Below are the code and all the weights of a small trained network. Each question names an input and a class and asks about switching units off, where a switched-off unit gives its printed mean instead of its output.

import numpy as np


def w(rows, s, z=0):
    codes = np.array(rows[::2]) - 128.0
    scale = np.full(codes.shape[1], s)
    scale[-1] = z or s
    return codes * scale


def f(y):
    return np.maximum(y, 0)


def log_softmax(a):
    a = a - a.max(-1, keepdims=True)
    return a - np.log(np.exp(a).sum(-1, keepdims=True))


def net(x, mask):
    res = np.array(x, float).reshape(1, 8) / 4 @ E
    y = f(res @ A[0][:, :-1].T + A[0][:, -1])
    res = res + np.where(mask, y, B[0][:, -1]) @ B[0][:, :-1]
    return log_softmax(res[-1] @ U[:, :-1].T + U[:, -1])


A, B = {}, {}
E = w([
[18,148,119,150,150,115,78,157,35,161,215],'x0',
[255,110,151,182,151,177,107,207,55,34,185],'x1',
[96,77,246,131,83,85,107,91,121,84,118],'x2',
[157,35,84,204,139,241,236,124,61,148,52],'x3',
[238,66,203,79,130,172,154,118,85,193,84],'x4',
[64,87,127,50,15,117,170,173,150,140,181],'x5',
[111,182,160,153,79,130,81,89,121,30,171],'x6',
[154,127,143,141,173,170,213,190,176,151,233],'x7',
],0.0091)
A[0] = w([
[138,173,151,111,139,127,35,102,121,16,152,136],'neuron 0',
[2,173,75,105,97,113,51,148,104,159,134,142],'neuron 1',
[123,99,85,180,129,85,111,103,98,130,116,85],'neuron 2',
[134,65,116,99,128,162,137,102,108,170,123,4],'neuron 3',
[130,178,128,130,169,72,130,127,104,105,137,73],'neuron 4',
[81,125,133,170,148,117,155,137,131,37,215,152],'neuron 5',
[103,126,93,157,173,161,149,142,121,136,146,175],'neuron 6',
[61,101,123,97,144,91,120,109,120,214,92,162],'neuron 7',
[146,65,200,181,87,157,61,89,60,20,81,167],'neuron 8',
[84,209,114,136,130,98,56,132,179,98,158,177],'neuron 9',
[148,120,111,55,92,86,145,178,109,122,166,107],'neuron 10',
[66,113,129,150,138,173,162,114,141,129,166,54],'neuron 11',
[186,137,82,159,195,151,194,40,170,173,53,204],'neuron 12',
[56,117,143,170,115,99,135,155,148,108,203,127],'neuron 13',
[133,79,221,81,126,105,151,146,111,214,70,142],'neuron 14',
[126,234,124,128,139,42,41,138,108,80,214,97],'neuron 15',
[183,55,97,189,168,220,180,201,23,171,106,132],'neuron 16',
[139,184,98,123,152,149,147,88,206,112,76,61],'neuron 17',
[140,173,126,159,165,92,112,148,189,54,153,118],'neuron 18',
[39,177,49,111,100,61,128,62,110,155,137,68],'neuron 19',
[184,113,112,34,83,131,176,185,180,158,175,110],'neuron 20',
[140,136,154,16,147,117,124,129,162,188,110,125],'neuron 21',
],0.0093,0.0038)
B[0] = w([
[151,174,181,136,106,88,87,123,76,68,107,214],'neuron 0',
[51,237,110,57,136,139,139,134,120,215,146,235],'neuron 1',
[149,152,129,73,110,154,97,96,100,145,131,151],'neuron 2',
[136,114,125,133,154,110,104,121,94,168,156,156],'neuron 3',
[107,88,110,117,143,98,94,150,113,129,140,158],'neuron 4',
[64,179,196,183,121,157,175,133,141,81,142,200],'neuron 5',
[141,169,89,134,139,161,172,143,127,123,130,176],'neuron 6',
[77,91,82,118,163,79,114,69,155,212,139,196],'neuron 7',
[126,107,139,58,65,154,158,37,54,83,42,223],'neuron 8',
[113,199,123,117,143,81,111,195,104,121,117,220],'neuron 9',
[127,122,159,83,107,118,140,131,114,89,198,169],'neuron 10',
[107,135,124,165,125,147,177,122,181,149,140,159],'neuron 11',
[189,109,46,147,135,135,94,119,217,90,73,216],'neuron 12',
[51,158,144,156,116,109,192,124,150,96,208,193],'neuron 13',
[126,67,191,186,188,68,120,32,147,195,163,189],'neuron 14',
[142,189,164,156,163,43,75,205,64,63,168,242],'neuron 15',
[189,108,63,204,192,254,122,101,40,179,192,248],'neuron 16',
[162,135,126,123,123,132,136,156,200,86,86,167],'neuron 17',
[169,189,142,136,122,115,119,174,121,88,105,189],'neuron 18',
[78,197,82,35,95,120,125,140,146,191,140,212],'neuron 19',
[205,53,168,129,44,139,148,201,151,149,179,194],'neuron 20',
[158,80,135,130,97,69,102,122,139,178,117,179],'neuron 21',
],0.0082,0.018)
U = w([
[75,156,168,183,125,147,246,145,172,79,172,118],'0',
[130,62,148,131,170,72,108,73,158,179,114,55],'1',
[171,119,82,178,184,232,152,133,73,146,155,178],'2',
[130,192,184,134,148,97,69,191,82,57,147,71],'3',
[138,135,161,71,67,148,170,59,78,71,63,192],'4',
[194,151,77,136,142,137,143,138,230,90,65,171],'5',
[176,54,180,91,72,122,166,180,160,139,185,155],'6',
[84,190,88,41,117,112,148,157,149,169,145,6],'7',
],0.011,0.0021)

Each question gives the input, the list of numbers given to net, and the class t.
The units are the neurons (one row each of A and B). Each row of codes is followed by its name. A weight is (code - 128) times the scale printed after its matrix; where a second scale follows, it is the last column's (A, B and U).
mask holds one flag per neuron, in row order. A switched-off neuron (its flag False) gives its mean, the last column of its row in B, instead of its output. The means were averaged over made-up inputs and are rounded, as every weight is.
A unit's drop is (log p(t) with every unit on - log p(t) with that unit switched off) / (log p(t) with every unit on - log p(t) with every unit switched off).
The circuit of an input: a set's keep is (log p(t) with only the set's units on - log p(t) with every unit switched off) / (log p(t) with every unit on - log p(t) with every unit switched off). Starting from the 12 units with the biggest drops (on a tie, the unit counted first), units are removed one at a time, each time the one whose removal leaves the highest keep (on an exact tie, the one counted first), for as long as the keep stays at least 0.8.
units of the circuit, in order: the units of the circuit, biggest drop first
top k neurons: the k neurons with the biggest drops, biggest first
drop of u: that unit's drop, to one decimal
input [-2,-7,-6,4,8,-6,3,-4], class 5: units of the circuit, in order -> [neuron 12]
input [-6,6,-8,1,-8,-4,3,8], class 5: top 3 neurons -> [neuron 17; neuron 12; neuron 18]
input [-2,5,-7,-4,1,-3,-3,-2], class 2: units of the circuit, in order -> [neuron 9; neuron 5]
input [-7,5,6,-3,5,-8,-6,2], class 2: top 2 neurons -> [neuron 16; neuron 7]
input [5,-3,1,3,-3,8,6,3], class 0: top 3 neurons -> [neuron 5; neuron 13; neuron 11]
input [6,-6,4,2,-4,-7,5,-3], class 7: top 2 neurons -> [neuron 19; neuron 1]
input [-4,2,3,0,-8,8,3,3], class 0: top 2 neurons -> [neuron 13; neuron 5]
input [4,-6,0,2,-3,8,6,8], class 0: top 3 neurons -> [neuron 13; neuron 5; neuron 11]
input [-3,-1,-3,5,-7,8,-8,6], class 2: top 2 neurons -> [neuron 16; neuron 6]
input [2,8,2,3,-2,-4,2,-3], class 4: top 2 neurons -> [neuron 8; neuron 0]
input [5,4,5,2,7,4,-3,-6], class 2: top 2 neurons -> [neuron 16; neuron 0]
input [2,6,-6,-6,7,-7,0,3], class 2: top 3 neurons -> [neuron 16; neuron 9; neuron 5]
input [-7,2,-7,7,-8,-2,2,1], class 5: top 3 neurons -> [neuron 12; neuron 17; neuron 1]
input [5,-4,-2,6,6,6,5,6], class 2: units of the circuit, in order -> [neuron 16]
input [2,-7,6,-7,6,-2,-3,5], class 1: drop of neuron 2 -> 0.0
input [-4,0,-1,6,1,-5,7,-3], class 4: drop of neuron 8 -> 3.8
input [-7,0,1,3,-1,7,-6,-1], class 6: drop of neuron 20 -> 1.2
